Below is a small trained network, with its code and all its weights. Each question gives an input and a class and asks what happens when units are switched off, that is, made to give their printed mean instead of their output.

import numpy as np


def w(rows, s, z=0):
    codes = np.array(rows[::2]) - 128.0
    scale = np.full(codes.shape[1], s)
    scale[-1] = z or s
    return codes * scale


def norm(h):
    return h / np.sqrt((h * h).mean(-1, keepdims=True) + 1e-5)


def f(y):
    return y / 2 * (1 + np.tanh(0.7978845608 * (y + 0.044715 * y**3)))


def log_softmax(a):
    a = a - a.max(-1, keepdims=True)
    return a - np.log(np.exp(a).sum(-1, keepdims=True))


def net(x, mask):
    res = np.array(x, float).reshape(1, 8) / 4 @ E
    u = 0
    for l in range(3):
        y = f(norm(res) @ A[l][:, :-1].T + A[l][:, -1])
        res = res + np.where(mask[u : u + 11], y, B[l][:, -1]) @ B[l][:, :-1]
        u += 11
    return log_softmax(norm(res)[-1] @ U[:, :-1].T + U[:, -1])


A, B = {}, {}
E = w([
[110,205,68,99],'x0',
[92,106,149,210],'x1',
[58,58,100,73],'x2',
[3,138,109,193],'x3',
[131,120,145,142],'x4',
[87,59,59,56],'x5',
[183,98,104,224],'x6',
[215,134,80,112],'x7',
],0.0046)
A[0] = w([
[153,136,186,76,65],'L0N0',
[109,97,126,181,8],'L0N1',
[111,119,115,135,21],'L0N2',
[163,193,137,87,113],'L0N3',
[172,2,114,113,123],'L0N4',
[131,97,152,140,63],'L0N5',
[67,137,196,117,178],'L0N6',
[201,165,178,124,62],'L0N7',
[106,64,228,145,229],'L0N8',
[150,223,73,122,126],'L0N9',
[101,124,209,211,208],'L0N10',
],0.0088,0.0016)
B[0] = w([
[139,230,162,18,156],'L0N0',
[92,42,195,101,139],'L0N1',
[88,116,128,165,110],'L0N2',
[165,72,130,77,188],'L0N3',
[189,63,72,154,225],'L0N4',
[75,119,109,182,123],'L0N5',
[133,190,47,91,189],'L0N6',
[63,164,75,112,200],'L0N7',
[205,158,107,170,226],'L0N8',
[154,40,1,113,213],'L0N9',
[132,181,103,139,253],'L0N10',
],0.0052,0.0033)
A[1] = w([
[196,113,15,169,161],'L1N0',
[134,187,83,120,205],'L1N1',
[138,142,174,179,31],'L1N2',
[2,113,81,160,8],'L1N3',
[87,135,86,132,180],'L1N4',
[135,53,103,119,153],'L1N5',
[28,98,68,130,249],'L1N6',
[158,155,113,201,28],'L1N7',
[118,165,112,139,137],'L1N8',
[20,102,162,124,197],'L1N9',
[226,166,67,83,208],'L1N10',
],0.0093,0.0016)
B[1] = w([
[62,104,70,148,242],'L1N0',
[118,105,109,165,180],'L1N1',
[34,78,167,137,132],'L1N2',
[147,222,132,115,174],'L1N3',
[173,138,165,198,155],'L1N4',
[173,130,97,156,165],'L1N5',
[241,215,108,138,190],'L1N6',
[94,106,152,151,160],'L1N7',
[153,82,134,173,142],'L1N8',
[231,247,161,101,152],'L1N9',
[2,149,106,108,253],'L1N10',
],0.0076,0.0069)
A[2] = w([
[213,62,140,155,104],'L2N0',
[125,109,199,32,133],'L2N1',
[125,150,73,106,18],'L2N2',
[156,166,86,137,115],'L2N3',
[156,191,156,104,168],'L2N4',
[83,131,134,123,37],'L2N5',
[96,97,146,2,77],'L2N6',
[162,98,182,152,5],'L2N7',
[180,132,90,96,30],'L2N8',
[111,90,78,108,124],'L2N9',
[108,88,146,53,60],'L2N10',
],0.0087,0.0015)
B[2] = w([
[104,123,99,74,121],'L2N0',
[130,178,227,94,138],'L2N1',
[109,115,129,149,220],'L2N2',
[110,126,118,112,232],'L2N3',
[197,93,48,182,209],'L2N4',
[141,171,145,141,132],'L2N5',
[6,90,216,75,241],'L2N6',
[124,64,161,134,83],'L2N7',
[169,151,138,249,159],'L2N8',
[163,136,106,55,251],'L2N9',
[38,168,253,216,145],'L2N10',
],0.0049,0.0022)
U = w([
[176,29,110,138,42],'0',
[33,101,6,77,226],'1',
[76,135,150,216,122],'2',
[95,68,172,165,9],'3',
[214,118,153,62,2],'4',
[49,149,233,4,110],'5',
[146,250,130,124,196],'6',
],0.011,0.004)

Each question gives the input, the list of numbers given to net, and the class t.
The units are the neurons (one row each of A and B). Each row of codes is followed by its name. A weight is (code - 128) times the scale printed after its matrix; where a second scale follows, it is the last column's (A, B and U).
mask holds one flag per neuron, layer by layer. A switched-off neuron (its flag False) gives its mean, the last column of its row in B, instead of its output. The means were averaged over made-up inputs and are rounded, as every weight is.
A unit's drop is (log p(t) with every unit on - log p(t) with that unit switched off) / (log p(t) with every unit on - log p(t) with every unit switched off).
The circuit of an input: a set's keep is (log p(t) with only the set's units on - log p(t) with every unit switched off) / (log p(t) with every unit on - log p(t) with every unit switched off). Starting from the 12 units with the biggest drops (on a tie, the unit counted first), units are removed one at a time, each time the one whose removal leaves the highest keep (on an exact tie, the one counted first), for as long as the keep stays at least 0.8.
units of the circuit, in order: the units of the circuit, biggest drop first
most important unit: the unit with the biggest drop
top k neurons: the k neurons with the biggest drops, biggest first
k most important neurons of layer l: the k neurons of layer l with the biggest drops, biggest first
drop of u: that unit's drop, to one decimal
input [-2,-8,0,3,-8,8,-6,-1], class 6: 4 most important neurons of layer 1 => [L1N6 L1N9 L1N0 L1N10]
input [-2,-6,-7,-1,8,-5,-6,-1], class 5: most important unit => L1N6
input [-7,8,8,-4,6,4,-4,-3], class 0: units of the circuit, in order => [L1N10 L0N8]
input [6,5,-5,6,-1,1,0,0], class 6: units of the circuit, in order => [L1N3 L1N6]
input [-5,3,-7,-5,0,6,-4,-6], class 5: 4 most important neurons of layer 1 => [L1N10 L1N6 L1N5 L1N4]
input [-1,5,2,-8,5,-8,4,3], class 2: top 2 neurons => [L0N9 L0N6]
input [-2,-6,5,-1,1,-1,0,-3], class 5: 3 most important neurons of layer 0 => [L0N9 L0N0 L0N10]
input [-7,-2,-8,-6,1,4,-1,-4], class 5: top 2 neurons => [L0N0 L0N9]
input [1,7,-3,4,-7,-1,4,-7], class 6: 2 most important neurons of layer 0 => [L0N4 L0N1]
input [3,-7,-3,0,-1,0,-7,-5], class 5: top 2 neurons => [L1N0 L2N6]
input [-3,0,-2,-5,8,7,-3,2], class 5: 2 most important neurons of layer 1 => [L1N6 L1N1]
input [-8,-4,-4,-6,-5,0,-1,5], class 1: top 4 neurons => [L0N7 L0N4 L0N1 L1N10]
input [3,-8,-3,-3,0,3,-3,2], class 5: top 2 neurons => [L2N6 L0N0]
input [-4,6,4,-8,-5,-3,3,-2], class 1: most important unit => L0N4
input [-6,-4,-3,-5,2,-7,-2,-1], class 5: 2 most important neurons of layer 1 => [L1N6 L1N10]
input [-7,8,3,-1,3,5,-1,1], class 0: top 2 neurons => [L1N10 L0N1]
input [0,-6,0,-3,-5,-5,0,-6], class 5: top 2 neurons => [L0N0 L1N0]
input [0,2,-8,-1,8,-2,6,-6], class 3: drop of L1N2 => 0.2
input [-1,-2,1,-1,6,8,-5,-2], class 6: drop of L1N6 => 0.5
input [-4,2,3,7,-8,1,-5,3], class 6: drop of L2N0 => 0.0
input [2,-6,-4,-2,-8,0,1,3], class 1: most important unit => L0N9
